Each row has a name. Each piece below is followed by the name of the row it came from, unless a question asks for something else. Each question is about the rows just above it. Places in a row count from 0.

[167 111 141 155 149 113 138 157 153 109 154  89 189 123 130  59 120  93
 135]  Q757
[174 132 123 155 149  99 122 157 142 118 154  79 189 112 134  72  98 109
 135]  Q538
[167 111 152 114 162 153 163 128 153 104 147 131 169 112 111  97 166  62
 122]  Q146
[137 139 111 162 124  59 105 166 132 133 134  69 169 133 145  84  86 125
 135]  Q698
[159 174 123 114 175 139  88  91 107 158 100 151 150 101 126 185 120  93
 109]  Q807
[123  97 129 155  98  99 155 176 153 104 154  79 140 149 137  59 120 141
 148]  Q546
[108 118 158 121 143 126 138  91 142 118 107 141 140 139 119 134 188  46
  95]  Q100
[167 104 135 108 143 206 171 147 147 109 168 141 130 101 111  97 132 157
 155]  Q18
[137 104 164 121 149 139 163 119 158 109 134 131 160 128 111 109 177  46
 109]  Q763
[189 139 111 135 149 153 122 166 132 128 168 110 169  91 130  97  75 173
 161]  Q609
[130 125 117 101 124 193 146 128 117 128 141 172  81 112 115 159 120 204
 155]  Q653
One entry of Q538 was changed: [174 133 123 155 149  99 122 157 142 118 154  79 189 112 134  72  98 109
 135]. Where, and from what? | 1, [132]
Move every entry of [189] by +1 step of 1. | [190]

[127 121 158 159  89 149  89 117 107 103 125 181 127 131 105  77 119 150
  73 127  90 107 119  96  90 138 104  69 119 147 115  74 132]  Q387
[ 90  85  94 109 102  79 131 134 171  85 108 156 104 106  85 148 123  78
  39  95  86  98  98  71 100 157 109 128 122 130 113  94 158]  Q930
[127 121 158 159  89 149  89 117 107 103 125 181 127 131 105  77 119 150
  73 127  90 107 119  96  90 138 104  69 119 147 115  80  49]  Q881
Where does [127 121 158 159  89 149  89 117 107 103 125 181 127 131 105  77 119 150
  73 126  90 107 119  96  90 138 104  69 119 147 115  74 132] differ from Q387, and what was there? | 19, [127]
Shift each entry of [138 104  69 119] by +1 times 1: | [139 105  70 120]
Changed Q881: [127 121 158 159  89 149  89 117 106 103 125 181 127 131 105  77 119 150
  73 127  90 107 119  96  90 138 104  69 119 147 115  80  49]. Place and old value: | 8, [107]
Changed Q881: [127 121 158 159  89 149  89 117 107 103 125 181 127 131 105  77 119 150
  73 127  91 107 119  96  90 138 104  69 119 147 115  80  49]. Place and old value: | 20, [90]

[104  97  88 120 110  89  91 102 110 112 110 120 115 200 118 133 131 148
 160 161 162 161 164 160 156 156 144 125 124] : Q561
[163 160 145 110 116 145 134 117 116  97  94  86  91 133  92 100 106 114
 114 116 117 121 133 136 148 156 159 165 166] : Q155
[104  97  88 120 110  89  91 102 110 112 110 120 115 200 118 133 131 148
 160 161 162 161 164 118 114 114 121 141 141] : Q471
[109 112 124 140 122 116 118 128 122 138 147 158 161 204 170 168 171 158
 153 146 138 122 107 101  93  89  94  96 103] : Q671
Which row holds [104  97  88 120 110  89  91 102 110 112 110 120 115 200 118 133 131 148
 160 161 162 161 164 118 114 114 121 141 141]? | Q471
One entry of Q561 was changed: [104  97  88 120 110  90  91 102 110 112 110 120 115 200 118 133 131 148
 160 161 162 161 164 160 156 156 144 125 124]. Where, and from what? | 5, [89]
key -> tag
[86] -> Q787
[103] -> Q280
[167] -> Q775
[166] -> Q957
[134] -> Q658
[165] -> Q857
The tag of Q155, keyed by place 28: | Q957
[112] with +1 step of 1 on every entry: | [113]

[145 138 160 157 144 109] = Q811
[160 157 142  77 144 108] = Q13
[145 138 160  30 144 108] = Q914
[144 138 159 144 143 109] = Q114
[142 137 158  92 142 109] = Q929
[146 139 161  66 145 109] = Q726
One entry of Q811 was changed: [145 138 160 157 145 109]. Where, and from what? | 4, [144]
Changed Q811: [146 138 160 157 144 109]. Place and old value: | 0, [145]
q: [160 157 144] | Q811
key -> tag
[157] -> Q516
[65] -> Q109
[109] -> Q152
[66] -> Q133
[108] -> Q882
[144] -> Q522
[77] -> Q737
Join Q726 by its entry at place 3: | Q133
q: [144 138 159 144 143 109] | Q114

[112 138 146 124 117 119 133  76 114 164  90 145 131 118 125 143 124 141
 121 117 127  94 124  77  95 177 151 136 107 133 150 150 189 126 145  95
 126 122 139  66 123 124 118 183 122 131 105 128 166 137 123 125 157 135
 128 112 101] -> Q218
[ 98 130 147 130 121 126 125 102 125 144  94 157 123 119 132 142 125 150
 127 134 133 100 129  73 102 168 151 133 100 128 154 147 172 114 143  95
 121 129 125  68 114 135 122 182 124 140 106 117 172 143 123 135 141 138
 125  98  97] -> Q447
[102 124 142 136 125 123 129 114 124 139 102 150 124 126 128 138 123 140
 131 131 127 109 129  97 110 151 140 126 105 129 145 141 157 111 143  95
 122 127 121  83 123 132 124 165 125 142 110 124 159 136 123 137 138 138
 124 102 104] -> Q170
[129 138 131 126 125 119 124 102 123 144 120 127 130 127 132 132 125 124
 133 116 124 110 132 118 128 139 134 130 118 136 137 139 160 131 132  95
 117 120 139 112 130 116 121 138 126 137 128 129 145 118 135 123 149 120
 134 129 134] -> Q245
[ 96 125 152 133 112 116 140  74 107 165  80 155 130 119 135 141 121 147
 124 128 134  89 120  67  87 190 145 133 100 129 163 159 198 116 155  95
 128 120 126  49 124 121 119 192 121 135 104 124 172 139 115 128 153 142
 118  96  92] -> Q422
[ 99 121 143 139 124 123 129 119 126 137 103 154 122 126 130 138 123 142
 134 135 129 110 130  97 109 149 138 125 103 129 148 141 155 108 145  95
 123 130 117  83 122 134 125 164 125 144 111 121 159 137 123 139 135 140
 123  99 103] -> Q285
One entry of Q218 was changed: [112 138 146 124 117 119 133  76 114 164  90 145 131 118 125 143 124 141
 121 117 127  94 124  77  95 177 151 136 107 133 150 150 189 127 145  95
 126 122 139  66 123 124 118 183 122 131 105 128 166 137 123 125 157 135
 128 112 101]. Where, and from what? | 33, [126]
One entry of Q422 was changed: [ 96 125 152 133 112 116 140  74 107 165  80 155 130 119 135 141 121 147
 124 128 134  89 120  67  87 190 145 133 100 129 163 159 198 116 155  95
 128 120 126  49 124 121 119 193 121 135 104 124 172 139 115 128 153 142
 118  96  92]. Where, and from what? | 43, [192]
Changed Q447: [ 98 130 147 130 121 126 125 102 125 144  94 157 123 119 132 142 125 150
 127 134 133 100 129  73 102 168 151 133  99 128 154 147 172 114 143  95
 121 129 125  68 114 135 122 182 124 140 106 117 172 143 123 135 141 138
 125  98  97]. Place and old value: | 28, [100]
Shift each entry of [132] by -1 times 1: | [131]
Table of tags by key:
[143] -> Q55
[136] -> Q703
[97] -> Q900
[137] -> Q610
Look up the entry of Q170 at place 49 in the table: | Q703
The row with [ 98 130 147 130 121 126 125 102 125 144  94 157 123 119 132 142 125 150
 127 134 133 100 129  73 102 168 151 133 100 128 154 147 172 114 143  95
 121 129 125  68 114 135 122 182 124 140 106 117 172 143 123 135 141 138
 125  98  97] is | Q447
One entry of Q170 was changed: [102 124 142 136 125 123 129 114 124 139 102 150 123 126 128 138 123 140
 131 131 127 109 129  97 110 151 140 126 105 129 145 141 157 111 143  95
 122 127 121  83 123 132 124 165 125 142 110 124 159 136 123 137 138 138
 124 102 104]. Where, and from what? | 12, [124]

[ 66  62 119  73] : Q338
[123 125 124 139] : Q102
[105  98 111 145] : Q40
[171 147  71 153] : Q557
[108 122  71 148] : Q448
[ 72 125  80 119] : Q801
[108 122 119 148] : Q323
[ 71  69 125  80] : Q327
[151 117 118 121] : Q782
Table of tags by key:
[97] -> Q604
[123] -> Q607
[98] -> Q20
[122] -> Q879
Join Q40 by its entry at place 1: | Q20
Which row holds [ 69 125  80]? | Q327
Which row holds [108 122 119 148]? | Q323
Where does [171 147  71 154] differ from Q557, and what was there? | 3, [153]
[105  98 111 145] is in which row? | Q40
q: [108 122  71 148] | Q448

[165 120 149 163 126 188 181 125  62] = Q744
[182 118 160 170 144 143 160 100  73] = Q824
[180 150 110 174 133 109 154 187 108] = Q655
[135 155 205 119 156  52 143 205  87] = Q61
[165 149 120 163 132 119  97  89 189] = Q99
[ 93 116  85 107 105 197 145 207 111] = Q248
Where do [165 149 120 163] appear? | Q99
Shift each entry of [156] by -1 times 1: | [155]
Shift each entry of [110] by +1 times 1: | [111]
[163 132] with +1 step of 1 on every entry: | [164 133]
Shift each entry of [160 170 144] by +1 times 1: | [161 171 145]
Changed Q824: [182 119 160 170 144 143 160 100  73]. Place and old value: | 1, [118]
Move every entry of [160] by -1 step of 1. | [159]

